Below are the code and all the weights of a small trained network. Each question names an input and a class and asks about switching units off, where a switched-off unit gives its printed mean instead of its output.

import numpy as np


def w(rows, s, z=0):
    codes = np.array(rows[::2]) - 128.0
    scale = np.full(codes.shape[1], s)
    scale[-1] = z or s
    return codes * scale


def norm(h):
    return h / np.sqrt((h * h).mean(-1, keepdims=True) + 1e-5)


def f(y):
    return y / 2 * (1 + np.tanh(0.7978845608 * (y + 0.044715 * y**3)))


def log_softmax(a):
    a = a - a.max(-1, keepdims=True)
    return a - np.log(np.exp(a).sum(-1, keepdims=True))


def net(x, mask):
    res = np.array(x, float).reshape(1, 3) / 4 @ E
    u = 0
    for l in range(4):
        y = f(norm(res) @ A[l][:, :-1].T + A[l][:, -1])
        res = res + np.where(mask[u : u + 5], y, B[l][:, -1]) @ B[l][:, :-1]
        u += 5
    return log_softmax(norm(res)[-1] @ U[:, :-1].T + U[:, -1])


A, B = {}, {}
E = w([
[158,98,72,83,101,135,181],'x0',
[195,158,20,99,144,211,51],'x1',
[120,108,147,253,115,161,130],'x2',
],0.0016)
A[0] = w([
[40,92,234,196,138,53,165,95],'0.n0',
[193,144,25,19,150,158,145,108],'0.n1',
[105,136,194,4,200,58,106,6],'0.n2',
[104,167,136,88,119,64,57,70],'0.n3',
[63,129,107,124,108,128,123,109],'0.n4',
],0.0024,0.0015)
B[0] = w([
[181,105,138,55,106,13,140,254],'0.n0',
[209,187,228,137,47,6,89,228],'0.n1',
[130,231,108,158,129,180,195,142],'0.n2',
[92,184,88,102,124,129,199,110],'0.n3',
[125,107,135,119,134,127,133,120],'0.n4',
],0.0022,0.0015)
A[1] = w([
[120,116,26,243,137,253,137,33],'1.n0',
[196,162,71,112,126,193,85,46],'1.n1',
[32,117,175,190,94,136,202,92],'1.n2',
[96,98,98,238,226,238,4,3],'1.n3',
[223,80,44,130,100,197,47,28],'1.n4',
],0.0026,0.0014)
B[1] = w([
[76,143,131,142,251,129,141,191],'1.n0',
[142,149,140,60,97,160,134,163],'1.n1',
[171,126,73,82,74,172,136,183],'1.n2',
[118,41,149,159,127,87,192,254],'1.n3',
[152,149,125,35,129,151,59,245],'1.n4',
],0.0029,0.00075)
A[2] = w([
[76,174,187,171,160,75,181,152],'2.n0',
[47,221,133,99,253,172,81,40],'2.n1',
[53,114,174,244,167,163,115,4],'2.n2',
[171,129,78,53,114,210,79,23],'2.n3',
[181,151,49,83,121,164,103,1],'2.n4',
],0.0034,0.0011)
B[2] = w([
[156,196,82,59,124,212,35,254],'2.n0',
[140,50,80,252,194,164,212,132],'2.n1',
[130,178,65,31,144,134,114,175],'2.n2',
[73,128,200,68,59,45,126,186],'2.n3',
[150,148,186,82,49,7,140,154],'2.n4',
],0.0029,0.0012)
A[3] = w([
[102,116,86,106,245,151,153,182],'3.n0',
[93,169,211,188,110,81,41,11],'3.n1',
[98,192,119,41,131,122,59,84],'3.n2',
[82,221,135,2,112,117,119,119],'3.n3',
[172,130,71,164,75,185,159,70],'3.n4',
],0.004,0.0012)
B[3] = w([
[125,145,20,114,196,214,25,168],'3.n0',
[241,234,104,4,116,158,107,144],'3.n1',
[212,138,204,55,44,84,153,196],'3.n2',
[251,251,144,45,106,153,20,252],'3.n3',
[150,163,228,130,77,52,179,119],'3.n4',
],0.0037,0.0032)
U = w([
[34,118,23,225,246,231,21,63],'0',
[25,10,202,235,49,38,231,33],'1',
[224,249,213,2,36,77,45,254],'2',
],0.0066,0.0024)

Each question gives the input, the list of numbers given to net, and the class t.
The units are the neurons (one row each of A and B). Each row of codes is followed by its name. A weight is (code - 128) times the scale printed after its matrix; where a second scale follows, it is the last column's (A, B and U).
mask holds one flag per neuron, layer by layer. A switched-off neuron (its flag False) gives its mean, the last column of its row in B, instead of its output. The means were averaged over made-up inputs and are rounded, as every weight is.
A unit's drop is (log p(t) with every unit on - log p(t) with that unit switched off) / (log p(t) with every unit on - log p(t) with every unit switched off).
The circuit of an input: a set's keep is (log p(t) with only the set's units on - log p(t) with every unit switched off) / (log p(t) with every unit on - log p(t) with every unit switched off). Starting from the 12 units with the biggest drops (on a tie, the unit counted first), units are removed one at a time, each time the one whose removal leaves the highest keep (on an exact tie, the one counted first), for as long as the keep stays at least 0.8.
circuit, biggest first: the units of the circuit, biggest drop first
most important unit: the unit with the biggest drop
k most important neurons: the k neurons with the biggest drops, biggest first
top k neurons in layer l: the k neurons of layer l with the biggest drops, biggest first
drop of u: that unit's drop, to one decimal
input [3,-3,-1], class 1: 3 most important neurons => (1.n0, 2.n2, 1.n4)
input [0,-6,3], class 1: circuit, biggest first => (3.n3)
input [2,7,6], class 0: 2 most important neurons => (1.n0, 0.n0)
input [8,0,7], class 0: 2 most important neurons => (1.n0, 0.n1)
input [-2,-2,8], class 0: 4 most important neurons => (0.n1, 2.n4, 3.n2, 2.n3)
input [6,6,7], class 1: top 2 neurons in layer 2 => (2.n0, 2.n4)
input [2,-1,2], class 1: 2 most important neurons => (1.n0, 3.n3)
input [-2,5,2], class 0: top 2 neurons in layer 1 => (1.n0, 1.n2)
input [1,-4,7], class 1: 2 most important neurons => (1.n2, 3.n3)
input [2,-6,2], class 1: 2 most important neurons => (3.n3, 0.n1)
input [0,-7,3], class 1: top 4 neurons in layer 1 => (1.n0, 1.n2, 1.n4, 1.n1)
input [8,-3,2], class 1: drop of 3.n3 => 0.1
input [-4,0,-3], class 0: drop of 2.n1 => 1.0
input [-4,2,1], class 0: most important unit => 0.n1
input [3,-8,6], class 1: drop of 3.n3 => 0.7
input [-2,7,8], class 0: drop of 3.n3 => 0.0
